[150 148 138 126 138 132 130]	130, 150

[114 129 144 157 135]	135, 114

[141 145 108 155]	155, 141

[[140 139 139 137 120 120]
 [112 155 156 156 138 143]]	120, 112

[[147 127 147 147]
 [155 122 156 155]]	147, 155

[104 133 146 129]	129, 104

[149 143 118 106 121]	121, 149

[121 154 124 147 101]	101, 121
---
[[126 145 144 101]
 [134 107 116 130]
 [127 148 127 139]] 130

[[132 140 112 131 121]
 [122 151 105 142 131]] 131

[[150 112 112 112 145 139 118]
 [114 144 145 146 148 151 151]] 151

[[121 103 129 145 129]
 [122 140 123 114 121]] 121

[[107 107 156 110 156 130]
 [153 153 103 152 103 108]] 108

[[136 151 113 117 116 119 118]
 [149 114 130 118 117 117 116]
 [130 146 128 114 115 115 115]] 116
---
[[128, 141, 131, 151, 129, 134], [128, 129, 130, 134, 128, 129]] -> 151
[[135, 128, 130, 141], [132, 129, 128, 151], [135, 126, 127, 117]] -> 129
[[123, 151, 126, 123, 129, 128], [127, 134, 131, 124, 127, 129]] -> 123
[[135, 143, 137, 136, 136, 132], [144, 118, 118, 115, 115, 121], [105, 117, 117, 146, 146, 129]] -> 115
[[138, 137, 154, 108, 117], [129, 143, 131, 122, 109]] -> 154
[[142, 131, 133, 131, 99, 133, 119], [137, 148, 148, 129, 144, 114, 127]] -> 99
[[110, 123, 152, 130, 157], [147, 145, 140, 121, 153]] -> 152
[[157, 128, 148, 136, 139, 113], [154, 125, 142, 134, 137, 109]] -> 136
---
[[148 125 148 113 144]
 [106 129 110 143 141]
 [139 124 149 101 127]] ans = 125

[[150 106 111 109 154 130]
 [133 144 152 127 118 141]
 [150 131 129 129 140 150]] ans = 106

[[113 144 115 120 115]
 [143 146 136 107 140]
 [123 139 146 122 118]] ans = 144

[[116 124 142 129 147 151]
 [119 132 122 129 145 152]
 [118 131 124 129 146 153]] ans = 124

[[123 128 134 116 110 120 132]
 [100 103 132 115 139 126 110]
 [142 141 129 133 116 128 138]] ans = 128

[[146 113 105 122 119 113]
 [134 121 130 123 133 131]
 [116 126 112 150 148 134]] ans = 113

[[128 139 114 125]
 [130 123 103 124]
 [122 126 124 130]] ans = 139

[[146 110 114 131 127 140]
 [115 156 112 135 143 134]
 [145 102 119 146 138 133]] ans = 110

[[131 130 120 140 114 129]
 [126 139 127 136 122 137]
 [147 122 145 119 126 105]] ans = 130

[[122 131 121 130 138 134]
 [137 124 130 106 102 116]
 [113 125 106 104 133 126]] ans = 131
---
111  125  121  117  141  110
119  101  104  127  123  122
109  139  117  125  130  118
Out: 104

105  105  111  150
130  137  150  115
Out: 111

107  134  130  120  129
105  136  129  126  124
Out: 130

123  140  119  154  142
137  112  157  141  154
Out: 119

125  150  105  141  142  140  132
117  136  107  133  136  135  130
117  132  111  146  118  140  138
Out: 107

145  115  127  127  131  128
117  101  141  123  131  130
Out: 127

131  145  112  138  141  134
133  120  102  130  153  118
Out: 112

134  139  136  129
140  114  151  146
131  139  129  124
Out: 151

127  124  130  122
128  124  120  158
Out: 130

118  100  132  134  128
132  124  121  134  152
139  135  116  134  142
Out: 121
---
[133 138 110 129 150 132] out 150, 110

[130 106 132 131 123 138 131] out 138, 106

[146 152 125 140] out 152, 125

[123 156 115 143 139] out 156, 115

[153 117 118 131] out 153, 117

[132 116 144 149] out 149, 116

[[115 144 120 112 105 144]
 [134 118 102 143 145 128]] out 145, 102
---
[[142 126 119 100 121]
 [117 141 121 151 119]
 [116 119 135 128 134]] => 100

[[135 139 127 127 128 127]
 [124 126 131 152 145 132]] => 124

[[125 127 124 148]
 [116 116 114 104]
 [106 108 105 153]] => 104

[[131 115 128 122 126]
 [130 156 131 138 131]] => 115

[[110 124 109 129 138]
 [154 126 143 132 113]] => 109

[[136 108 124 101]
 [126 125 126 128]
 [117 135 122 154]] => 101

[[137 125 113 114 119]
 [152 129 113 117 101]] => 101

[[149 114 127 115 149 105]
 [109 140 129 139 109 148]
 [122 132 128 132 122 135]] => 105
---
146	114	130	131
99	148	126	123
116	135	125	126
⇒ 146

112	111	125	140
106	104	116	139
148	120	145	132
⇒ 112

128	128	132	150	135	128
150	137	128	128	128	128
128	141	146	130	128	128
⇒ 128

110	136	146	122
106	133	128	130
147	113	140	130
⇒ 110

110	136	111	135
124	148	124	101
106	142	111	112
⇒ 110

144	117	156	127	103
108	109	147	138	105
132	141	125	111	140
⇒ 144
---
Input:
123  139  122  117  144  151  136
135  137  132  128  145  116  132
Output: 117

Input: 128  155  135  147
Output: 135

Input: 104  154  100   99  147  157  141
Output: 100

Input:
137  117  153  132  115  113  113
148  144  136  128  112  148  120
105  139  120  123  151  127  123
Output: 112

Input: 133  151  126  119  150  130
Output: 126

Input:
128  137  124  150  141
131  127  122  125  123
Output: 123

Input:
123  127  134  150  157
121  127  129  130  107
124  127  117  104  110
Output: 107
---
[[147 155 149 149 144]
 [152 147 152 158 149]] ans = 147

[[126 145 144 125 129 142]
 [125 136 155 106 139 152]] ans = 126

[[125 112 100  98 104 122]
 [125 113 100  98 104 122]] ans = 125

[[132 111 146 109 115 148 147]
 [132 108 115 116  98 147 128]] ans = 132

[[120 125 118 135 103 130 136]
 [122 112 124 120 148 139 120]] ans = 120

[[111 121 115 132 118 118]
 [108 106 113 114 136 106]] ans = 111
---
[[139, 126, 106, 126, 141, 143], [111, 121, 145, 132, 120, 135]] value 135
[[142, 138, 155, 154, 138, 124, 153], [148, 127, 101, 134, 123, 140, 109], [146, 109, 132, 149, 102, 107, 106]] value 109
[[113, 139, 130, 131], [126, 154, 116, 158], [133, 123, 124, 118]] value 158
[[104, 115, 114, 123, 139], [111, 115, 99, 132, 136], [141, 143, 127, 123, 108]] value 136
[[110, 143, 139, 115, 139, 137, 122], [125, 124, 123, 125, 129, 126, 122], [125, 98, 101, 146, 123, 153, 134]] value 122
[[121, 110, 123, 152], [106, 110, 148, 143], [120, 110, 126, 127]] value 143
[[129, 117, 115, 126, 153, 129], [132, 126, 102, 139, 139, 133], [130, 125, 139, 133, 109, 108]] value 133
[[136, 133, 139, 118, 154, 140], [148, 108, 126, 128, 111, 131], [143, 108, 123, 132, 106, 126]] value 131
---
125,118,134,117,131,133
132,123,104,133,118,98
>> 125

109,137,128,145,98,128 >> 109

112,138,123,101 >> 112

123,148,112,104,130,153
122,130,119,130,136,109
>> 123

135,113,123,106 >> 135

126,130,104,111,133 >> 126

133,130,157,103 >> 133
---
[[123 127 140 134 132 141 112]
 [120 127 141 132 127 137 113]
 [119 115 134 137 133 153 110]] yields 119

[[112 116 117 104 121 143]
 [131 128 120 135 126 122]
 [121 117 108 126 117 124]] yields 121

[[112 108 124 138 150]
 [110 136 154 146 107]
 [131 137 130 122 110]] yields 131

[[145 130 106 119]
 [140 130 112 121]
 [125 131 115 130]] yields 125

[[112 141 127 122 100 142]
 [140 115 120 132 114 154]
 [132 115 113 124 117 140]] yields 132

[[118  98 121 156 108 147]
 [109 117 108 107 142  99]
 [132 111 147 106 133 136]] yields 132

[[143 128 128 132 150 133 129]
 [143 127 128 128 130 131 143]
 [143 128 130 128 130 129 139]] yields 143
---
[[145 145 123 111 110 139]
 [129 135 111 153 155 107]
 [143 142 118 133 133 114]] >> 139

[[126 122 151 130 124 138 126]
 [131 128 143 135 123 126 131]
 [133 124 127 123 119 136 121]] >> 126

[[130 150 130 131 142 130 139]
 [127 123 121 129 120 138 105]
 [122 143 126 124 145 128 132]] >> 139

[[133 106 108 125]
 [110 131 142 139]
 [107 150 110 116]] >> 125

[[119 123 134 123 135]
 [128 111 105 156 118]
 [117 114 123 136 133]] >> 135

[[126 142 113 117 137 121]
 [131 119 145 156 120 136]
 [128 147 105 101 142 123]] >> 121

[[101 116 115 113 137]
 [143 131 143 142 135]
 [122 142 101 118 136]] >> 137

[[138 119 123 128 133 119]
 [136 122 125 129 131 121]
 [149 153 156 141 128 148]] >> 119

[[127 128 121 116]
 [130 130 135 131]
 [106 129 119 113]] >> 116

[[121 106 119 121 141 132 120]
 [122 115 119 128 144 135 122]
 [130 132 132 121 126 129 127]] >> 120
